Here is a tiny trained network, its code and every weight. The questions are about switching its units off for an input and a target symbol, where a switched-off unit gives its printed mean instead of its output.

import numpy as np


def w(rows, s, z=0):
    codes = np.array(rows[::2]) - 128.0
    scale = np.full(codes.shape[1], s)
    scale[-1] = z or s
    return codes * scale


def norm(h):
    return h / np.sqrt((h * h).mean(-1, keepdims=True) + 1e-5)


def f(y):
    return np.maximum(y, 0)


def softmax(a):
    e = np.exp(a - a.max(-1, keepdims=True))
    return e / e.sum(-1, keepdims=True)


def log_softmax(a):
    a = a - a.max(-1, keepdims=True)
    return a - np.log(np.exp(a).sum(-1, keepdims=True))


def net(x, mask):
    ids = ['βγζηθλμξπστφψω'.index(c) for c in x.split()]
    T = len(ids)
    res = E[ids] + P[:T]
    u = 0
    for l in range(2):
        q, k, v = (norm(res) @ M[l].T for M in (Q, K, V))
        z = softmax(np.where(np.tri(T) > 0, q @ k.T / 2**0.5, -1e9)) @ v
        res = res + np.where(mask[u], z, O[l][:, -1]) @ O[l][:, :-1]
        u += 1
        y = f(norm(res) @ A[l][:, :-1].T + A[l][:, -1])
        res = res + np.where(mask[u : u + 16], y, B[l][:, -1]) @ B[l][:, :-1]
        u += 16
    return log_softmax(norm(res)[-1] @ U[:, :-1].T + U[:, -1])


Q, K, V, O, A, B = {}, {}, {}, {}, {}, {}
E = w([
[189,113,234],'β',
[39,143,201],'γ',
[58,152,172],'ζ',
[79,143,122],'η',
[131,134,100],'θ',
[119,125,247],'λ',
[112,15,120],'μ',
[122,72,62],'ξ',
[99,172,66],'π',
[93,126,251],'σ',
[203,137,84],'τ',
[65,154,120],'φ',
[45,147,186],'ψ',
[91,40,114],'ω',
],0.016)
P = w([
[51,6,236],'0',
[101,99,76],'1',
[71,254,183],'2',
[128,123,150],'3',
[76,75,55],'4',
[127,230,160],'5',
[99,114,174],'6',
[119,97,25],'7',
[167,223,158],'8',
[122,126,153],'9',
[117,103,25],'10',
[171,219,151],'11',
[96,113,173],'12',
],0.0095)
Q[0] = w([
[202,228,96],'0.h0',
[164,254,197],'0.h0',
],0.0044)
K[0] = w([
[253,171,100],'0.h0',
[186,45,139],'0.h0',
],0.011)
V[0] = w([
[153,25,66],'0.h0',
[182,27,4],'0.h0',
],0.0034)
O[0] = w([
[7,193,95,210],'0.h0',
[206,130,92,253],'0.h0',
],0.015,0.00048)
A[0] = w([
[112,15,93,63],'0.n0',
[155,87,88,21],'0.n1',
[132,211,156,192],'0.n2',
[186,231,146,231],'0.n3',
[206,174,57,171],'0.n4',
[226,171,114,132],'0.n5',
[94,192,102,174],'0.n6',
[201,143,238,176],'0.n7',
[50,93,174,78],'0.n8',
[176,134,125,141],'0.n9',
[156,146,53,142],'0.n10',
[156,147,199,65],'0.n11',
[63,254,136,2],'0.n12',
[119,61,107,116],'0.n13',
[130,215,199,112],'0.n14',
[145,141,173,84],'0.n15',
],0.011,0.0023)
B[0] = w([
[167,163,215,178],'0.n0',
[102,88,80,157],'0.n1',
[103,207,188,195],'0.n2',
[36,162,192,233],'0.n3',
[89,81,169,254],'0.n4',
[89,173,157,220],'0.n5',
[137,73,165,197],'0.n6',
[29,155,17,189],'0.n7',
[151,1,69,204],'0.n8',
[34,69,69,168],'0.n9',
[125,46,179,216],'0.n10',
[2,119,79,153],'0.n11',
[78,174,165,210],'0.n12',
[141,213,68,162],'0.n13',
[172,217,108,195],'0.n14',
[45,125,95,144],'0.n15',
],0.0045,0.0066)
Q[1] = w([
[10,66,161],'1.h0',
[120,58,222],'1.h0',
],0.012)
K[1] = w([
[199,106,199],'1.h0',
[254,137,120],'1.h0',
],0.0097)
V[1] = w([
[254,192,68],'1.h0',
[156,163,16],'1.h0',
],0.0065)
O[1] = w([
[213,190,151,1],'1.h0',
[93,114,1,55],'1.h0',
],0.0069,0.0047)
A[1] = w([
[138,85,116,158],'1.n0',
[191,192,247,252],'1.n1',
[159,62,147,170],'1.n2',
[124,140,53,195],'1.n3',
[100,113,75,131],'1.n4',
[213,112,84,124],'1.n5',
[77,116,111,171],'1.n6',
[189,135,70,137],'1.n7',
[98,63,103,136],'1.n8',
[169,146,114,121],'1.n9',
[224,127,144,127],'1.n10',
[111,179,74,114],'1.n11',
[111,143,89,79],'1.n12',
[63,180,154,237],'1.n13',
[206,112,136,119],'1.n14',
[140,143,134,85],'1.n15',
],0.013,0.0033)
B[1] = w([
[131,171,214,160],'1.n0',
[253,208,193,201],'1.n1',
[94,215,185,166],'1.n2',
[210,47,142,149],'1.n3',
[89,102,211,164],'1.n4',
[172,47,69,139],'1.n5',
[168,88,130,209],'1.n6',
[189,24,198,135],'1.n7',
[2,145,139,204],'1.n8',
[80,154,187,131],'1.n9',
[51,205,169,138],'1.n10',
[141,55,216,143],'1.n11',
[162,65,90,133],'1.n12',
[190,63,88,255],'1.n13',
[116,140,178,136],'1.n14',
[232,139,169,129],'1.n15',
],0.0056,0.0098)
U = w([
[80,114,142,90],'β',
[40,200,199,172],'γ',
[110,101,137,51],'ζ',
[67,94,132,126],'η',
[95,116,136,63],'θ',
[168,155,248,242],'λ',
[100,95,129,3],'μ',
[68,72,176,15],'ξ',
[111,99,135,32],'π',
[127,19,145,229],'σ',
[100,111,151,12],'τ',
[75,127,120,149],'φ',
[102,120,118,122],'ψ',
[131,88,140,100],'ω',
],0.014,0.0023)

Each question gives the input, a string of symbols that net reads in full, and the target symbol t.
The units are the heads (2 rows each of Q, K, V and O) and the neurons (one row each of A and B). Each row of codes is followed by its name. A weight is (code - 128) times the scale printed after its matrix; where a second scale follows, it is the last column's (O, A, B and U).
mask holds one flag per unit, layer by layer, with each layer's heads first. A switched-off unit (its flag False) gives its mean, the last column of its rows in O or B, instead of its output. The means were averaged over made-up inputs and are rounded, as every weight is.
A unit's drop is (log p(t) with every unit on - log p(t) with that unit switched off) / (log p(t) with every unit on - log p(t) with every unit switched off).
The circuit of an input: a set's keep is (log p(t) with only the set's units on - log p(t) with every unit switched off) / (log p(t) with every unit on - log p(t) with every unit switched off). Starting from the 12 units with the biggest drops (on a tie, the unit counted first), units are removed one at a time, each time the one whose removal leaves the highest keep (on an exact tie, the one counted first), for as long as the keep stays at least 0.8.
circuit, biggest first: the units of the circuit, biggest drop first
most important unit: the unit with the biggest drop
top k neurons: the k neurons with the biggest drops, biggest first
top k neurons in layer l: the k neurons of layer l with the biggest drops, biggest first
drop when u is switched off: that unit's drop, to one decimal
input θ φ θ τ λ θ τ η η, target λ: circuit, biggest first -> 1.n8, 1.n13
input μ φ τ π σ σ θ μ β, target γ: circuit, biggest first -> 0.n7, 0.n11
input η ω β η σ τ, target γ: circuit, biggest first -> 0.n3
input ξ β τ ω τ π θ π λ, target γ: top 3 neurons -> 0.n7, 0.n11, 0.n15
input η τ λ τ η φ ψ φ φ π τ ω, target γ: top 3 neurons -> 0.n8, 0.n0, 1.n2
input τ π η β μ τ ω, target λ: top 2 neurons in layer 0 -> 0.n0, 0.n7
input τ τ τ τ τ λ ξ, target λ: top 3 neurons -> 0.n0, 0.n7, 0.n14
input τ γ γ, target λ: top 2 neurons -> 0.n0, 1.n1
input τ σ μ τ ζ ω, target γ: top 2 neurons -> 0.n7, 0.n8
input τ π τ μ τ τ τ η η η τ τ η, target λ: top 4 neurons -> 0.n0, 0.n7, 0.n13, 0.n9
input τ σ η θ, target λ: top 4 neurons in layer 0 -> 0.n0, 0.n7, 0.n8, 0.n13
input π π π π τ τ η τ λ τ β π, target λ: top 4 neurons in layer 1 -> 1.n8, 1.n1, 1.n13, 1.n11
input ξ τ η τ τ π ξ ω μ, target γ: top 2 neurons -> 0.n0, 1.n2
input τ τ σ π η τ σ ζ, target σ: most important unit -> 0.n10
input τ θ τ π ζ τ φ η η τ η π, target λ: top 2 neurons in layer 1 -> 1.n1, 1.n8
input τ τ τ τ φ τ φ ζ, target σ: drop when 1.h0 is switched off -> 0.5
input τ λ τ σ τ τ τ η τ μ, target λ: drop when 0.n3 is switched off -> 0.1
input τ ω τ φ φ τ τ φ τ η φ, target σ: drop when 0.n0 is switched off -> 0.2
input π η τ σ π π λ π μ, target γ: drop when 1.n2 is switched off -> 0.2
input τ ω τ π τ τ π π, target σ: top neuron -> 1.n3
